Below is a small trained network, with its code and all its weights. Each question gives an input and a class and asks what happens when units are switched off, that is, made to give their printed mean instead of their output.

import numpy as np


def w(rows, s, z=0):
    codes = np.array(rows[::2]) - 128.0
    scale = np.full(codes.shape[1], s)
    scale[-1] = z or s
    return codes * scale


def norm(h):
    return h / np.sqrt((h * h).mean(-1, keepdims=True) + 1e-5)


def f(y):
    return y / 2 * (1 + np.tanh(0.7978845608 * (y + 0.044715 * y**3)))


def log_softmax(a):
    a = a - a.max(-1, keepdims=True)
    return a - np.log(np.exp(a).sum(-1, keepdims=True))


def net(x, mask):
    res = np.array(x, float).reshape(1, 6) / 4 @ E
    u = 0
    for l in range(2):
        y = f(norm(res) @ A[l][:, :-1].T + A[l][:, -1])
        res = res + np.where(mask[u : u + 4], y, B[l][:, -1]) @ B[l][:, :-1]
        u += 4
    return log_softmax(norm(res)[-1] @ U[:, :-1].T + U[:, -1])


A, B = {}, {}
E = w([
[3,182,243,138,45,131,223],'x0',
[70,81,25,50,115,79,137],'x1',
[213,64,187,98,106,8,98],'x2',
[148,58,65,76,122,228,240],'x3',
[100,80,190,34,215,99,115],'x4',
[191,234,72,77,87,97,162],'x5',
],0.0056)
A[0] = w([
[61,77,160,19,95,94,3,67],'L0N0',
[182,169,104,119,160,210,76,130],'L0N1',
[160,190,183,135,117,129,123,134],'L0N2',
[179,190,196,43,85,140,202,4],'L0N3',
],0.0063,0.004)
B[0] = w([
[109,167,239,208,183,134,165,249],'L0N0',
[150,163,151,154,110,136,197,237],'L0N1',
[255,134,107,71,142,196,137,227],'L0N2',
[241,169,143,88,123,122,91,176],'L0N3',
],0.0095,0.0016)
A[1] = w([
[121,125,183,100,92,63,142,98],'L1N0',
[125,95,100,216,137,127,74,5],'L1N1',
[77,245,88,149,110,143,70,138],'L1N2',
[128,135,115,131,169,17,40,131],'L1N3',
],0.012,0.0034)
B[1] = w([
[136,133,80,77,101,227,142,203],'L1N0',
[93,254,99,37,61,6,45,169],'L1N1',
[161,126,61,24,201,147,166,255],'L1N2',
[136,120,201,200,37,70,87,247],'L1N3',
],0.0094,0.0047)
U = w([
[129,132,7,88,145,160,177,250],'0',
[151,146,117,109,88,91,93,38],'1',
[105,92,184,158,145,152,151,70],'2',
],0.019,0.0015)

Each question gives the input, the list of numbers given to net, and the class t.
The units are the neurons (one row each of A and B). Each row of codes is followed by its name. A weight is (code - 128) times the scale printed after its matrix; where a second scale follows, it is the last column's (A, B and U).
mask holds one flag per neuron, layer by layer. A switched-off neuron (its flag False) gives its mean, the last column of its row in B, instead of its output. The means were averaged over made-up inputs and are rounded, as every weight is.
A unit's drop is (log p(t) with every unit on - log p(t) with that unit switched off) / (log p(t) with every unit on - log p(t) with every unit switched off).
The circuit of an input: a set's keep is (log p(t) with only the set's units on - log p(t) with every unit switched off) / (log p(t) with every unit on - log p(t) with every unit switched off). Starting from all 8 units, units are removed one at a time, each time the one whose removal leaves the highest keep (on an exact tie, the one counted first), for as long as the keep stays at least 0.8.
units of the circuit, in order: the units of the circuit, biggest drop first
unit that matters most: the unit with the biggest drop
top k neurons: the k neurons with the biggest drops, biggest first
top k neurons in layer l: the k neurons of layer l with the biggest drops, biggest first
drop when u is switched off: that unit's drop, to one decimal
input [-5,-8,3,-1,8,5], class 2: unit that matters most	L1N1
input [7,6,5,-4,-8,1], class 0: units of the circuit, in order	L1N0; L1N2
input [-1,-2,-3,1,-2,-6], class 1: top 2 neurons	L1N1; L1N2
input [-7,-8,-1,-4,-6,7], class 0: top 3 neurons	L1N3; L1N2; L0N1
input [4,-3,6,8,5,0], class 0: top 2 neurons	L1N3; L1N0
input [4,5,2,-2,-4,-4], class 2: top 4 neurons	L0N0; L1N2; L0N2; L0N3
input [5,-3,2,7,8,1], class 0: top 2 neurons in layer 1	L1N3; L1N0
input [-3,-4,7,-6,7,-2], class 2: top 2 neurons in layer 1	L1N1; L1N2
input [3,1,7,-6,1,-3], class 2: top 2 neurons	L0N0; L1N1
input [7,-3,3,4,7,3], class 0: top 2 neurons	L1N0; L1N3
input [6,2,0,-8,-6,5], class 0: drop when L1N2 is switched off	0.4
input [7,8,-1,-5,0,6], class 0: drop when L1N2 is switched off	0.1
input [-5,-2,-1,-2,2,-8], class 1: drop when L1N1 is switched off	1.2
